Here is a tiny trained network, its code and every weight. The questions are about switching its units off for an input and a target symbol, where a switched-off unit gives its printed mean instead of its output.

import numpy as np


def w(rows, s, z=0):
    codes = np.array(rows[::2]) - 128.0
    scale = np.full(codes.shape[1], s)
    scale[-1] = z or s
    return codes * scale


def norm(h):
    return h / np.sqrt((h * h).mean(-1, keepdims=True) + 1e-5)


def softmax(a):
    e = np.exp(a - a.max(-1, keepdims=True))
    return e / e.sum(-1, keepdims=True)


def log_softmax(a):
    a = a - a.max(-1, keepdims=True)
    return a - np.log(np.exp(a).sum(-1, keepdims=True))


def net(x, mask):
    ids = ['αβγδεζθμξτφψω'.index(c) for c in x.split()]
    T = len(ids)
    res = E[ids] + P[:T]
    u = 0
    for l in range(3):
        r = norm(res)
        for j in range(3):
            rows = slice(2 * j, 2 * j + 2)
            q, k, v = (r @ M[l][rows].T for M in (Q, K, V))
            z = softmax(np.where(np.tri(T) > 0, q @ k.T / 2**0.5, -1e9)) @ v
            o = O[l][rows]
            res = res + np.where(mask[u + j], z, o[:, -1]) @ o[:, :-1]
        u += 3
    return log_softmax(norm(res)[-1] @ U[:, :-1].T + U[:, -1])


Q, K, V, O = {}, {}, {}, {}
E = w([
[121,161,167,143,88,146,76,186],'α',
[70,54,181,91,175,170,150,125],'β',
[143,52,159,191,164,147,90,153],'γ',
[106,138,90,181,195,214,131,95],'δ',
[154,125,16,118,83,173,82,139],'ε',
[130,125,137,100,119,77,151,121],'ζ',
[80,69,75,73,33,184,124,96],'θ',
[43,151,89,134,151,122,129,182],'μ',
[72,137,187,145,95,207,45,114],'ξ',
[200,102,127,130,214,207,100,63],'τ',
[168,102,178,73,198,138,25,34],'φ',
[122,153,59,30,226,131,3,172],'ψ',
[60,125,115,181,133,63,65,29],'ω',
],0.0043)
P = w([
[156,197,206,92,75,130,203,20],'0',
[123,39,73,31,250,76,14,129],'1',
[84,41,71,57,202,103,12,135],'2',
[42,56,49,82,170,131,29,122],'3',
[73,57,84,132,157,118,99,133],'4',
[51,80,76,145,162,115,80,122],'5',
[51,93,92,136,160,126,71,121],'6',
[30,92,70,129,145,124,57,108],'7',
[34,89,82,128,151,135,64,125],'8',
[42,97,67,140,161,152,62,122],'9',
[43,113,81,147,158,140,62,121],'10',
[50,94,64,125,201,135,19,138],'11',
[54,77,53,120,190,141,24,144],'12',
[44,104,44,117,174,128,24,148],'13',
],0.0017)
Q[0] = w([
[171,127,177,164,89,148,212,130],'0.h0',
[60,85,87,89,197,147,25,84],'0.h0',
[195,108,173,139,121,176,161,112],'0.h1',
[53,64,97,112,212,215,3,79],'0.h1',
[157,169,171,197,74,95,209,190],'0.h2',
[215,169,142,183,84,102,217,160],'0.h2',
],0.0047)
K[0] = w([
[117,71,26,25,157,147,134,174],'0.h0',
[140,214,250,181,78,165,185,58],'0.h0',
[84,125,56,107,61,67,74,112],'0.h1',
[111,196,254,134,83,139,206,98],'0.h1',
[105,46,65,139,136,124,44,164],'0.h2',
[167,25,63,146,113,86,57,174],'0.h2',
],0.0041)
V[0] = w([
[83,91,4,47,175,45,175,132],'0.h0',
[223,210,9,107,126,204,180,207],'0.h0',
[123,216,121,71,83,78,13,135],'0.h1',
[88,53,150,29,226,173,121,73],'0.h1',
[22,172,190,76,169,195,100,219],'0.h2',
[254,65,122,103,134,61,56,180],'0.h2',
],0.0027)
O[0] = w([
[87,4,121,76,227,155,131,98,100],'0.h0',
[91,182,84,123,153,130,154,17,3],'0.h0',
[82,155,194,125,164,185,59,155,130],'0.h1',
[221,151,99,92,182,88,144,201,219],'0.h1',
[143,179,214,49,107,157,195,156,159],'0.h2',
[162,103,96,92,92,158,27,74,74],'0.h2',
],0.0035,0.0046)
Q[1] = w([
[177,140,170,193,92,179,254,27],'1.h0',
[83,122,173,171,128,55,139,83],'1.h0',
[242,169,81,133,91,60,249,102],'1.h1',
[157,43,156,113,189,178,39,216],'1.h1',
[153,156,173,115,218,89,101,188],'1.h2',
[171,209,175,107,160,68,81,152],'1.h2',
],0.0036)
K[1] = w([
[11,8,7,100,152,80,64,223],'1.h0',
[109,90,108,25,200,160,143,220],'1.h0',
[113,129,17,70,148,199,2,252],'1.h1',
[158,236,172,101,85,92,251,45],'1.h1',
[164,206,169,210,46,121,163,71],'1.h2',
[72,153,47,195,65,95,144,47],'1.h2',
],0.0034)
V[1] = w([
[106,103,150,188,122,127,105,88],'1.h0',
[238,147,151,129,123,117,84,79],'1.h0',
[77,186,114,142,148,227,106,130],'1.h1',
[153,92,109,84,85,123,60,223],'1.h1',
[171,164,102,253,66,136,171,115],'1.h2',
[151,82,114,141,145,174,155,186],'1.h2',
],0.0039)
O[1] = w([
[104,79,81,209,178,106,97,146,128],'1.h0',
[144,109,121,189,158,242,187,113,110],'1.h0',
[146,60,158,87,165,161,73,207,72],'1.h1',
[255,117,90,135,59,126,132,65,240],'1.h1',
[103,104,39,119,49,183,139,222,4],'1.h2',
[69,66,70,128,167,94,126,103,188],'1.h2',
],0.0033,0.0022)
Q[2] = w([
[136,153,155,94,250,72,23,167],'2.h0',
[141,155,53,135,3,203,225,109],'2.h0',
[79,115,82,148,217,65,34,69],'2.h1',
[205,173,167,20,94,151,217,145],'2.h1',
[93,185,56,140,202,183,109,117],'2.h2',
[135,195,115,142,216,77,61,188],'2.h2',
],0.0038)
K[2] = w([
[2,182,70,59,72,199,178,48],'2.h0',
[182,49,212,145,200,36,79,179],'2.h0',
[162,226,180,106,75,140,214,117],'2.h1',
[111,49,124,177,147,118,30,88],'2.h1',
[192,190,159,170,209,186,124,204],'2.h2',
[108,186,85,221,234,108,135,156],'2.h2',
],0.0039)
V[2] = w([
[83,59,107,17,21,185,136,33],'2.h0',
[115,23,246,115,49,40,171,180],'2.h0',
[135,222,169,105,116,34,161,115],'2.h1',
[117,86,149,212,88,32,98,76],'2.h1',
[204,152,114,214,251,163,117,156],'2.h2',
[175,153,187,100,99,201,91,66],'2.h2',
],0.0028)
O[2] = w([
[112,105,46,58,47,149,123,115,20],'2.h0',
[133,9,189,154,48,188,187,87,193],'2.h0',
[125,169,144,164,57,14,131,90,115],'2.h1',
[182,36,128,137,157,83,53,101,171],'2.h1',
[144,145,164,180,59,154,255,43,252],'2.h2',
[116,142,198,126,175,161,52,23,56],'2.h2',
],0.0034,0.0016)
U = w([
[70,181,212,142,53,220,42,137,119],'α',
[252,145,170,85,83,24,234,121,179],'β',
[225,122,20,189,38,186,112,146,163],'γ',
[23,193,56,137,140,78,224,233,165],'δ',
[123,197,38,37,233,119,21,175,6],'ε',
[60,151,94,223,121,3,58,34,141],'ζ',
[61,34,46,19,47,160,110,74,207],'θ',
[27,56,240,32,186,118,227,135,63],'μ',
[172,194,208,146,42,155,98,222,77],'ξ',
[82,193,55,204,205,222,228,79,192],'τ',
[223,147,142,144,193,213,133,37,42],'φ',
[193,172,206,42,196,132,54,29,54],'ψ',
[168,4,138,240,185,99,60,210,173],'ω',
],0.0044,0.0024)

Each question gives the input, a string of symbols that net reads in full, and the target symbol t.
The units are the heads (2 rows each of Q, K, V and O). Each row of codes is followed by its name. A weight is (code - 128) times the scale printed after its matrix; where a second scale follows, it is the last column's (O and U).
mask holds one flag per head, layer by layer. A switched-off head (its flag False) gives its mean, the last column of its rows in O, instead of its output. The means were averaged over made-up inputs and are rounded, as every weight is.
A unit's drop is (log p(t) with every unit on - log p(t) with that unit switched off) / (log p(t) with every unit on - log p(t) with every unit switched off).
The circuit of an input: a set's keep is (log p(t) with only the set's units on - log p(t) with every unit switched off) / (log p(t) with every unit on - log p(t) with every unit switched off). Starting from all 9 units, units are removed one at a time, each time the one whose removal leaves the highest keep (on an exact tie, the one counted first), for as long as the keep stays at least 0.8.
circuit, biggest first: the units of the circuit, biggest drop first
unit that matters most: the unit with the biggest drop
heads that matter: for each layer, one digit per head in row order, 1 if its drop is at least 0.15 and else 0, layers parted by /
drop of u: that unit's drop, to one decimal
input β δ γ γ β ψ ω θ, target β: unit that matters most -> 0.h1
input γ θ ω δ β α ψ δ, target γ: circuit, biggest first -> [0.h0, 1.h2, 1.h1]
input δ μ τ δ ω, target δ: heads that matter -> 000 / 011 / 000
input ε ε ω δ δ ζ, target ε: circuit, biggest first -> [2.h0, 0.h0]
input γ ω θ, target γ: circuit, biggest first -> [0.h0, 1.h0, 0.h2]
input ζ β θ δ, target ζ: circuit, biggest first -> [2.h1, 1.h1, 0.h2]
input β ζ ε δ ξ ψ ω β, target β: circuit, biggest first -> [0.h1, 1.h1]
input β μ ψ δ, target β: circuit, biggest first -> [0.h1, 1.h0, 0.h2]
input ω β ω β ψ, target ω: circuit, biggest first -> [0.h0, 2.h0, 1.h0]
input β ζ ω ω ξ δ β τ, target β: heads that matter -> 011 / 000 / 010
input ω β γ μ ω γ γ ξ, target ω: heads that matter -> 101 / 100 / 010
input ω μ θ θ ζ, target ω: circuit, biggest first -> [0.h2, 2.h1, 2.h2]
input θ β γ θ β ω β ξ, target θ: circuit, biggest first -> [2.h0, 0.h0]
input β ζ ω ψ β ω θ, target β: circuit, biggest first -> [0.h1, 2.h1, 0.h2]
input ζ β β ω φ τ γ α ω τ ω α θ, target ζ: unit that matters most -> 1.h1
input α γ θ, target α: circuit, biggest first -> [0.h1, 0.h0]
input γ γ ε δ β ξ θ ω τ, target γ: circuit, biggest first -> [1.h2, 0.h0, 0.h1]
input ψ γ ω, target ψ: heads that matter -> 001 / 000 / 000
input θ β ψ δ, target θ: circuit, biggest first -> [2.h0, 1.h0]
input τ τ ξ μ ω, target τ: unit that matters most -> 1.h0
input θ μ γ β, target θ: heads that matter -> 000 / 000 / 100
input θ δ ω ζ ω ω τ μ, target θ: heads that matter -> 100 / 000 / 100
input ω φ β ε, target ω: drop of 0.h0 -> 0.1
input ω θ β ω, target ω: drop of 0.h0 -> 0.3
input ω γ γ μ, target ω: drop of 2.h1 -> 0.3
input β ψ β ω ψ ω β β γ τ, target β: drop of 2.h1 -> 0.2
input ω β γ ω, target ω: unit that matters most -> 0.h0
